Below are the code and all the weights of a small trained network. Each question names an input and a class and asks about switching units off, where a switched-off unit gives its printed mean instead of its output.

import numpy as np


def w(rows, s, z=0):
    codes = np.array(rows[::2]) - 128.0
    scale = np.full(codes.shape[1], s)
    scale[-1] = z or s
    return codes * scale


def f(y):
    return y / 2 * (1 + np.tanh(0.7978845608 * (y + 0.044715 * y**3)))


def log_softmax(a):
    a = a - a.max(-1, keepdims=True)
    return a - np.log(np.exp(a).sum(-1, keepdims=True))


def net(x, mask):
    res = np.array(x, float).reshape(1, 8) / 4 @ E
    y = f(res @ A[0][:, :-1].T + A[0][:, -1])
    res = res + np.where(mask, y, B[0][:, -1]) @ B[0][:, :-1]
    return log_softmax(res[-1] @ U[:, :-1].T + U[:, -1])


A, B = {}, {}
E = w([
[18,33,86,167],'x0',
[232,29,128,115],'x1',
[130,129,127,126],'x2',
[129,134,62,2],'x3',
[128,128,128,128],'x4',
[126,129,131,129],'x5',
[133,130,121,127],'x6',
[127,128,126,128],'x7',
],0.0078)
A[0] = w([
[75,57,141,119,96],'n1',
[131,112,112,20,110],'n2',
[161,150,164,111,91],'n3',
[136,141,194,205,96],'n4',
[192,71,109,132,89],'n5',
[150,135,124,206,82],'n6',
[150,139,146,230,93],'n7',
[123,135,135,74,84],'n8',
[62,204,110,149,95],'n9',
[198,162,146,113,118],'n10',
[138,133,99,124,80],'n11',
[198,41,112,137,155],'n12',
[133,158,90,118,248],'n13',
[252,177,109,160,141],'n14',
[75,143,106,16,71],'n15',
[153,32,201,62,88],'n16',
[161,183,162,117,93],'n17',
[151,212,197,107,117],'n18',
[85,59,30,196,113],'n19',
[104,115,47,90,98],'n20',
[121,122,53,30,149],'n21',
[87,59,124,133,81],'n22',
],0.011)
B[0] = w([
[145,91,67,45,154],'n1',
[181,95,105,185,186],'n2',
[137,131,44,81,136],'n3',
[185,134,134,117,165],'n4',
[82,255,110,142,157],'n5',
[209,153,76,143,137],'n6',
[219,129,112,157,163],'n7',
[172,153,60,141,129],'n8',
[132,236,118,85,169],'n9',
[108,89,92,94,173],'n10',
[166,176,98,92,115],'n11',
[28,212,177,142,210],'n12',
[84,58,233,164,254],'n13',
[92,91,101,97,211],'n14',
[188,169,111,159,170],'n15',
[146,230,123,125,162],'n16',
[130,87,59,78,151],'n17',
[72,75,84,92,185],'n18',
[152,112,123,37,193],'n19',
[165,114,109,132,158],'n20',
[163,145,163,181,223],'n21',
[141,123,73,92,147],'n22',
],0.0084,0.0099)
U = w([
[91,251,116,93,98],'0',
[131,90,48,35,2],'1',
[251,140,104,166,48],'2',
[111,112,178,117,228],'3',
[118,118,188,104,197],'4',
[95,110,147,142,216],'5',
],0.015,0.0053)

Each question gives the input, the list of numbers given to net, and the class t.
The units are the neurons (one row each of A and B). Each row of codes is followed by its name. A weight is (code - 128) times the scale printed after its matrix; where a second scale follows, it is the last column's (A, B and U).
mask holds one flag per neuron, in row order. A switched-off neuron (its flag False) gives its mean, the last column of its row in B, instead of its output. The means were averaged over made-up inputs and are rounded, as every weight is.
A unit's drop is (log p(t) with every unit on - log p(t) with that unit switched off) / (log p(t) with every unit on - log p(t) with every unit switched off).
The circuit of an input: a set's keep is (log p(t) with only the set's units on - log p(t) with every unit switched off) / (log p(t) with every unit on - log p(t) with every unit switched off). Starting from the 12 units with the biggest drops (on a tie, the unit counted first), units are removed one at a time, each time the one whose removal leaves the highest keep (on an exact tie, the one counted first), for as long as the keep stays at least 0.8.
units of the circuit, in order: the units of the circuit, biggest drop first
k most important neurons: the k neurons with the biggest drops, biggest first
drop when u is switched off: that unit's drop, to one decimal
input [-5,8,-8,5,-2,6,-2,2], class 0: units of the circuit, in order : [n12, n5]
input [2,3,-2,-7,-7,1,-7,7], class 2: units of the circuit, in order : [n7, n13]
input [-6,8,-1,-4,8,-5,5,-4], class 0: units of the circuit, in order : [n12, n5]
input [-7,-6,6,3,0,-3,-7,-3], class 1: units of the circuit, in order : [n18, n12]
input [6,8,3,7,-6,0,-6,0], class 0: units of the circuit, in order : [n12, n16]
input [8,1,0,-8,-1,-4,-8,-2], class 1: units of the circuit, in order : [n19, n1]
input [-2,-2,4,6,-3,0,4,-4], class 2: units of the circuit, in order : [n12, n2, n21]
input [-4,-1,5,5,-3,-5,5,-7], class 5: units of the circuit, in order : [n13, n19, n9]
input [-7,8,4,8,-8,2,3,-8], class 0: units of the circuit, in order : [n12]
input [5,8,2,6,-7,4,-4,5], class 0: units of the circuit, in order : [n12, n16]
input [0,3,-2,5,-3,2,-3,-1], class 2: units of the circuit, in order : [n2, n21]
input [5,-7,-3,-5,-6,6,-1,3], class 0: 2 most important neurons : [n9, n13]
input [-8,8,-6,7,3,5,4,7], class 0: 2 most important neurons : [n12, n5]
input [-6,5,-3,1,-7,-5,3,-4], class 1: units of the circuit, in order : [n14]
input [8,0,1,-6,-7,-8,4,-6], class 1: units of the circuit, in order : [n19, n1]
input [-1,-5,6,-6,-3,3,-5,1], class 2: 3 most important neurons : [n12, n7, n4]
input [4,-2,-5,-6,-5,1,-5,6], class 2: 2 most important neurons : [n7, n12]
input [-6,6,-6,8,-6,6,-4,-3], class 2: 2 most important neurons : [n2, n21]
input [-2,-3,-8,-8,-4,0,-2,-5], class 2: drop when n7 is switched off : 0.2
input [-7,-3,4,-7,4,-7,1,3], class 1: drop when n14 is switched off : 0.2
input [-5,-2,-2,8,3,-1,-5,8], class 2: drop when n2 is switched off : 0.1
input [-5,-3,4,7,5,5,-4,3], class 2: most important neuron : [n15]
